Here is a tiny trained network, its code and every weight. The questions are about switching its units off for an input and a target symbol, where a switched-off unit gives its printed mean instead of its output.

import numpy as np


def w(rows, s, z=0):
    codes = np.array(rows[::2]) - 128.0
    scale = np.full(codes.shape[1], s)
    scale[-1] = z or s
    return codes * scale


def f(y):
    return y / 2 * (1 + np.tanh(0.7978845608 * (y + 0.044715 * y**3)))


def softmax(a):
    e = np.exp(a - a.max(-1, keepdims=True))
    return e / e.sum(-1, keepdims=True)


def log_softmax(a):
    a = a - a.max(-1, keepdims=True)
    return a - np.log(np.exp(a).sum(-1, keepdims=True))


def net(x, mask):
    ids = ['ΓΘΞΣΦΨαβδεζλμπτω'.index(c) for c in x.split()]
    T = len(ids)
    res = E[ids] + P[:T]
    q, k, v = (res @ M[0].T for M in (Q, K, V))
    z = softmax(np.where(np.tri(T) > 0, q @ k.T / 2**0.5, -1e9)) @ v
    res = res + np.where(mask[0], z, O[0][:, -1]) @ O[0][:, :-1]
    y = f(res @ A[0][:, :-1].T + A[0][:, -1])
    res = res + np.where(mask[1:9], y, B[0][:, -1]) @ B[0][:, :-1]
    return log_softmax(res[-1] @ U[:, :-1].T + U[:, -1])


Q, K, V, O, A, B = {}, {}, {}, {}, {}, {}
E = w([
[116,50,156,86,172,137],'Γ',
[62,173,90,115,151,136],'Θ',
[138,52,111,96,126,179],'Ξ',
[118,78,162,47,95,141],'Σ',
[101,123,218,214,101,116],'Φ',
[69,131,151,198,61,165],'Ψ',
[97,66,178,64,163,64],'α',
[149,7,101,90,155,141],'β',
[135,54,83,149,152,151],'δ',
[153,113,125,207,23,108],'ε',
[71,118,86,168,56,75],'ζ',
[103,161,77,95,109,90],'λ',
[109,52,104,146,168,73],'μ',
[187,147,80,82,60,43],'π',
[239,151,185,147,102,84],'τ',
[144,81,83,105,80,182],'ω',
],0.011)
P = w([
[160,27,105,111,144,162],'0',
[130,37,102,114,111,133],'1',
[161,84,106,123,159,166],'2',
[92,54,110,112,54,88],'3',
[153,118,110,130,151,155],'4',
[69,78,117,104,19,62],'5',
[145,150,114,137,150,147],'6',
[54,104,123,114,13,43],'7',
[139,180,121,142,140,139],'8',
[44,132,129,121,6,30],'9',
[133,211,126,150,134,130],'10',
[29,157,131,129,2,16],'11',
[137,223,131,152,133,128],'12',
],0.0081)
Q[0] = w([
[88,96,149,166,68,116],'H1',
[58,53,101,112,5,47],'H1',
],0.023)
K[0] = w([
[117,231,150,219,83,120],'H1',
[114,250,125,146,106,86],'H1',
],0.015)
V[0] = w([
[2,103,170,190,149,213],'H1',
[73,154,36,17,173,131],'H1',
],0.0087)
O[0] = w([
[26,2,150,162,132,200,8],'H1',
[79,191,48,67,183,137,54],'H1',
],0.011,0.0019)
A[0] = w([
[114,109,115,92,89,75,129],'N1',
[108,150,62,56,154,106,215],'N2',
[180,119,110,100,146,224,204],'N3',
[79,95,85,118,119,124,251],'N4',
[158,100,122,142,246,133,230],'N5',
[166,110,40,188,156,159,177],'N6',
[111,163,154,172,82,106,162],'N7',
[44,104,112,130,143,165,192],'N8',
],0.013,0.0024)
B[0] = w([
[156,173,99,187,114,123,216],'N1',
[93,59,118,63,170,125,254],'N2',
[186,154,129,77,89,238,165],'N3',
[55,148,141,156,132,151,207],'N4',
[202,108,168,181,235,88,162],'N5',
[91,139,2,210,116,146,160],'N6',
[130,81,93,94,168,175,201],'N7',
[153,242,192,132,181,147,196],'N8',
],0.01,0.0075)
U = w([
[177,147,213,106,209,126,59],'Γ',
[81,253,141,110,194,133,76],'Θ',
[166,174,116,104,129,221,106],'Ξ',
[150,112,198,10,93,187,165],'Σ',
[91,10,200,133,121,119,115],'Φ',
[105,212,211,173,119,161,144],'Ψ',
[131,88,213,95,197,53,71],'α',
[161,59,97,120,183,162,96],'β',
[138,178,54,214,151,150,93],'δ',
[137,18,65,164,36,114,182],'ε',
[58,217,56,220,47,102,217],'ζ',
[26,29,58,72,124,118,117],'λ',
[127,121,119,208,197,51,104],'μ',
[171,165,87,75,132,73,124],'π',
[236,231,179,184,105,92,254],'τ',
[122,165,49,116,46,215,60],'ω',
],0.0067,0.0039)

Each question gives the input, a string of symbols that net reads in full, and the target symbol t.
The units are the heads (2 rows each of Q, K, V and O) and the neurons (one row each of A and B). Each row of codes is followed by its name. A weight is (code - 128) times the scale printed after its matrix; where a second scale follows, it is the last column's (O, A, B and U).
mask holds one flag per unit, heads first, then neurons. A switched-off unit (its flag False) gives its mean, the last column of its rows in O or B, instead of its output. The means were averaged over made-up inputs and are rounded, as every weight is.
A unit's drop is (log p(t) with every unit on - log p(t) with that unit switched off) / (log p(t) with every unit on - log p(t) with every unit switched off).
The circuit of an input: a set's keep is (log p(t) with only the set's units on - log p(t) with every unit switched off) / (log p(t) with every unit on - log p(t) with every unit switched off). Starting from all 9 units, units are removed one at a time, each time the one whose removal leaves the highest keep (on an exact tie, the one counted first), for as long as the keep stays at least 0.8.
circuit, biggest first: the units of the circuit, biggest drop first
k most important neurons: the k neurons with the biggest drops, biggest first
input μ τ β π δ Ψ ω λ μ ζ β Σ, target ζ: circuit, biggest first : (N1; N2)
input ω τ δ ω δ μ, target τ: circuit, biggest first : (H1)
input μ Θ ω μ λ Γ, target λ: circuit, biggest first : (H1; N2)
input τ ε Σ Θ μ β Σ β, target Θ: circuit, biggest first : (H1; N8)
input π Σ Σ λ λ ω Ψ, target Ψ: circuit, biggest first : (H1; N8)
input Σ Ψ Γ, target Γ: circuit, biggest first : (N5; H1; N8)
input δ λ δ Φ Θ Φ Φ ω ω ε, target ε: 2 most important neurons : (N7; N8)
input τ Σ Σ λ μ α, target λ: 2 most important neurons : (N2; N8)
input τ Φ Ψ Ψ, target Ψ: circuit, biggest first : (N8; H1)
input δ Ξ μ λ Σ ω Ψ τ ε Γ, target ε: circuit, biggest first : (H1; N8)
input λ β μ α π α, target π: 2 most important neurons : (N2; N1)
input Ξ μ Φ Γ Σ Σ ε Ξ Ψ δ, target Ψ: circuit, biggest first : (H1; N8; N4)
input α Φ Ξ β Σ α δ Γ λ, target λ: circuit, biggest first : (N2; H1; N8)
input Σ Γ β α τ α Σ ω Γ β β Σ, target τ: 2 most important neurons : (N2; N1)
input τ β μ Θ τ μ ω ω Θ ω, target Θ: most important neuron : (N8)
input ζ Θ ε Σ δ, target δ: 2 most important neurons : (N6; N5)
input Θ β Σ Ξ μ λ π λ π Σ, target π: 2 most important neurons : (N2; N1)
input δ ω Ξ π Σ Ξ Γ τ, target τ: 2 most important neurons : (N2; N1)
input λ Θ Ψ δ ζ, target ζ: 2 most important neurons : (N2; N5)
input ε Σ α δ Σ β λ Φ, target Φ: most important neuron : (N7)
